Below is a small trained network, with its code and all its weights. Each question gives an input and a class and asks what happens when units are switched off, that is, made to give their printed mean instead of their output.

import numpy as np


def w(rows, s, z=0):
    codes = np.array(rows[::2]) - 128.0
    scale = np.full(codes.shape[1], s)
    scale[-1] = z or s
    return codes * scale


def f(y):
    return np.maximum(y, 0)


def log_softmax(a):
    a = a - a.max(-1, keepdims=True)
    return a - np.log(np.exp(a).sum(-1, keepdims=True))


def net(x, mask):
    res = np.array(x, float).reshape(1, 4) / 4 @ E
    y = f(res @ A[0][:, :-1].T + A[0][:, -1])
    res = res + np.where(mask, y, B[0][:, -1]) @ B[0][:, :-1]
    return log_softmax(res[-1] @ U[:, :-1].T + U[:, -1])


A, B = {}, {}
E = w([
[180,136,145],'x0',
[75,106,67],'x1',
[11,187,184],'x2',
[105,212,2],'x3',
],0.006)
A[0] = w([
[104,177,102,127],'n0',
[82,200,82,133],'n1',
[139,115,148,100],'n2',
[232,167,200,214],'n3',
[145,74,141,254],'n4',
[112,113,147,114],'n5',
[68,67,219,172],'n6',
[112,43,6,169],'n7',
[36,159,101,104],'n8',
],0.014,0.006)
B[0] = w([
[101,80,126,172],'n0',
[94,41,115,202],'n1',
[100,136,121,143],'n2',
[251,95,124,254],'n3',
[189,200,219,243],'n4',
[117,117,144,144],'n5',
[55,156,224,242],'n6',
[181,182,20,239],'n7',
[149,22,125,191],'n8',
],0.025,0.0079)
U = w([
[139,2,104,170],'0',
[98,126,136,14],'1',
[128,102,246,251],'2',
[42,156,106,3],'3',
[38,70,170,58],'4',
[158,169,45,224],'5',
[237,127,145,102],'6',
],0.0071,0.0046)

Each question gives the input, the list of numbers given to net, and the class t.
The units are the neurons (one row each of A and B). Each row of codes is followed by its name. A weight is (code - 128) times the scale printed after its matrix; where a second scale follows, it is the last column's (A, B and U).
mask holds one flag per neuron, in row order. A switched-off neuron (its flag False) gives its mean, the last column of its row in B, instead of its output. The means were averaged over made-up inputs and are rounded, as every weight is.
A unit's drop is (log p(t) with every unit on - log p(t) with that unit switched off) / (log p(t) with every unit on - log p(t) with every unit switched off).
The circuit of an input: a set's keep is (log p(t) with only the set's units on - log p(t) with every unit switched off) / (log p(t) with every unit on - log p(t) with every unit switched off). Starting from all 9 units, units are removed one at a time, each time the one whose removal leaves the highest keep (on an exact tie, the one counted first), for as long as the keep stays at least 0.8.
circuit, biggest first: the units of the circuit, biggest drop first
most important unit: the unit with the biggest drop
k most important neurons: the k neurons with the biggest drops, biggest first
drop of u: that unit's drop, to one decimal
input [-1,-1,-7,6], class 5: most important unit	n7
input [-5,3,-2,1], class 5: circuit, biggest first	[n7 n3]
input [-3,-6,6,3], class 4: 2 most important neurons	[n3 n7]
input [-2,-6,8,2], class 4: 2 most important neurons	[n3 n4]
input [-5,8,-3,7], class 0: 4 most important neurons	[n1 n8 n0 n4]
input [-8,4,7,-3], class 4: 3 most important neurons	[n3 n4 n6]
input [-4,1,-3,7], class 0: 3 most important neurons	[n1 n4 n8]
input [-4,1,-1,6], class 0: 2 most important neurons	[n1 n8]
input [-4,6,-5,-1], class 5: 2 most important neurons	[n7 n3]
input [-8,4,-1,7], class 0: drop of n8	0.5
input [4,7,-3,8], class 5: drop of n7	4.7
input [6,8,-6,2], class 5: drop of n7	0.2
